Here is a tiny trained network, its code and every weight. The questions are about switching its units off for an input and a target symbol, where a switched-off unit gives its printed mean instead of its output.

import numpy as np


def w(rows, s, z=0):
    codes = np.array(rows[::2]) - 128.0
    scale = np.full(codes.shape[1], s)
    scale[-1] = z or s
    return codes * scale


def norm(h):
    return h / np.sqrt((h * h).mean(-1, keepdims=True) + 1e-5)


def f(y):
    return y / 2 * (1 + np.tanh(0.7978845608 * (y + 0.044715 * y**3)))


def softmax(a):
    e = np.exp(a - a.max(-1, keepdims=True))
    return e / e.sum(-1, keepdims=True)


def log_softmax(a):
    a = a - a.max(-1, keepdims=True)
    return a - np.log(np.exp(a).sum(-1, keepdims=True))


def net(x, mask):
    ids = ['αβγεζηθξστ'.index(c) for c in x.split()]
    T = len(ids)
    res = E[ids] + P[:T]
    r = norm(res)
    for j in range(2):
        rows = slice(2 * j, 2 * j + 2)
        q, k, v = (r @ M[0][rows].T for M in (Q, K, V))
        z = softmax(np.where(np.tri(T) > 0, q @ k.T / 2**0.5, -1e9)) @ v
        o = O[0][rows]
        res = res + np.where(mask[j], z, o[:, -1]) @ o[:, :-1]
    y = f(norm(res) @ A[0][:, :-1].T + A[0][:, -1])
    res = res + np.where(mask[2:14], y, B[0][:, -1]) @ B[0][:, :-1]
    return log_softmax(norm(res)[-1] @ U[:, :-1].T + U[:, -1])


Q, K, V, O, A, B = {}, {}, {}, {}, {}, {}
E = w([
[56,91,209,117],'α',
[254,172,169,178],'β',
[71,92,99,32],'γ',
[225,167,85,51],'ε',
[100,112,254,136],'ζ',
[167,143,38,58],'η',
[184,158,77,154],'θ',
[58,89,109,138],'ξ',
[130,114,133,197],'σ',
[126,120,48,139],'τ',
],0.0028)
P = w([
[85,209,130,125],'0',
[219,9,135,108],'1',
[122,124,117,139],'2',
[174,28,119,127],'3',
[126,128,117,139],'4',
[172,4,114,134],'5',
[125,132,119,137],'6',
],0.0042)
Q[0] = w([
[48,252,106,174],'head 1',
[151,100,193,182],'head 1',
[101,238,107,145],'head 2',
[228,122,133,117],'head 2',
],0.018)
K[0] = w([
[132,5,93,198],'head 1',
[135,141,198,176],'head 1',
[182,53,81,178],'head 2',
[183,198,138,116],'head 2',
],0.018)
V[0] = w([
[150,152,127,8],'head 1',
[186,171,248,159],'head 1',
[220,181,75,189],'head 2',
[236,145,168,60],'head 2',
],0.016)
O[0] = w([
[93,158,150,21,121],'head 1',
[216,40,222,121,48],'head 1',
[234,53,92,123,254],'head 2',
[254,188,193,93,23],'head 2',
],0.0099,0.0049)
A[0] = w([
[114,169,43,105,72],'neuron 1',
[152,85,249,152,4],'neuron 2',
[151,186,100,177,137],'neuron 3',
[100,118,83,212,120],'neuron 4',
[133,131,124,143,95],'neuron 5',
[165,106,86,177,174],'neuron 6',
[99,188,138,185,62],'neuron 7',
[139,128,115,140,110],'neuron 8',
[107,79,170,229,210],'neuron 9',
[151,107,92,165,168],'neuron 10',
[164,202,100,226,123],'neuron 11',
[204,111,91,119,163],'neuron 12',
],0.014,0.003)
B[0] = w([
[187,73,82,71,229],'neuron 1',
[141,167,3,183,189],'neuron 2',
[115,61,134,108,155],'neuron 3',
[158,110,157,188,247],'neuron 4',
[116,118,121,118,124],'neuron 5',
[108,39,112,117,241],'neuron 6',
[94,142,183,101,153],'neuron 7',
[114,115,127,114,136],'neuron 8',
[165,224,177,135,237],'neuron 9',
[109,62,112,117,215],'neuron 10',
[123,29,137,146,171],'neuron 11',
[70,157,212,99,253],'neuron 12',
],0.022,0.0059)
U = w([
[85,182,202,153,171],'α',
[249,119,153,129,63],'β',
[54,169,87,71,134],'γ',
[174,181,188,60,129],'ε',
[170,179,87,171,255],'ζ',
[177,146,65,45,79],'η',
[82,81,194,86,178],'θ',
[35,122,93,195,44],'ξ',
[150,90,183,240,60],'σ',
[140,70,34,157,135],'τ',
],0.014,0.0046)

Each question gives the input, a string of symbols that net reads in full, and the target symbol t.
The units are the heads (2 rows each of Q, K, V and O) and the neurons (one row each of A and B). Each row of codes is followed by its name. A weight is (code - 128) times the scale printed after its matrix; where a second scale follows, it is the last column's (O, A, B and U).
mask holds one flag per unit, heads first, then neurons. A switched-off unit (its flag False) gives its mean, the last column of its rows in O or B, instead of its output. The means were averaged over made-up inputs and are rounded, as every weight is.
A unit's drop is (log p(t) with every unit on - log p(t) with that unit switched off) / (log p(t) with every unit on - log p(t) with every unit switched off).
The circuit of an input: a set's keep is (log p(t) with only the set's units on - log p(t) with every unit switched off) / (log p(t) with every unit on - log p(t) with every unit switched off). Starting from the 12 units with the biggest drops (on a tie, the unit counted first), units are removed one at a time, each time the one whose removal leaves the highest keep (on an exact tie, the one counted first), for as long as the keep stays at least 0.8.
units of the circuit, in order: the units of the circuit, biggest drop first
unit that matters most: the unit with the biggest drop
k most important neurons: the k neurons with the biggest drops, biggest first
which heads matter: for each layer, one digit per head in row order, 1 if its drop is at least 0.15 and else 0, layers parted by /
drop of u: that unit's drop, to one decimal
input β γ σ θ, target β: which heads matter -> 11
input σ σ θ θ η, target η: units of the circuit, in order -> (head 1; head 2)
input η θ θ σ ζ τ, target η: units of the circuit, in order -> (head 1; neuron 1)
input ξ τ τ ζ, target ξ: which heads matter -> 11
input σ β ξ γ, target σ: which heads matter -> 10
input γ γ γ σ, target γ: which heads matter -> 11
input α θ σ, target σ: which heads matter -> 00
input ζ β θ ξ ζ σ σ, target σ: 2 most important neurons -> (neuron 9; neuron 4)
input τ σ τ β θ, target θ: unit that matters most -> head 2
input ζ θ α τ σ τ, target ζ: units of the circuit, in order -> (head 1; neuron 2; head 2; neuron 9)
input ε ε θ θ θ ε ε, target ε: which heads matter -> 11
input τ τ σ σ ε θ γ, target γ: which heads matter -> 11
input θ θ θ σ, target θ: units of the circuit, in order -> (neuron 12; head 2)
input γ ζ β, target β: most important neuron -> (neuron 2)
input ζ θ σ ξ, target ζ: which heads matter -> 10
input σ τ σ ε, target σ: which heads matter -> 10
input η α σ θ, target η: which heads matter -> 10
input σ σ β, target β: which heads matter -> 11
input α γ α ξ, target α: which heads matter -> 01
input β θ τ ε, target β: unit that matters most -> head 1
input θ α τ σ σ ε, target θ: 2 most important neurons -> (neuron 12; neuron 1)
input γ ξ ε, target ε: which heads matter -> 01
input β θ σ σ α, target α: which heads matter -> 01
input α ε τ θ τ σ, target α: drop of head 2 -> 0.6
input θ τ θ θ ζ, target ζ: drop of head 1 -> 1.1
input ε ε τ α γ γ ζ, target ζ: drop of head 1 -> 1.0
input β σ γ α ζ α, target β: drop of head 2 -> 0.4
input γ β ζ θ, target γ: units of the circuit, in order -> (head 1)
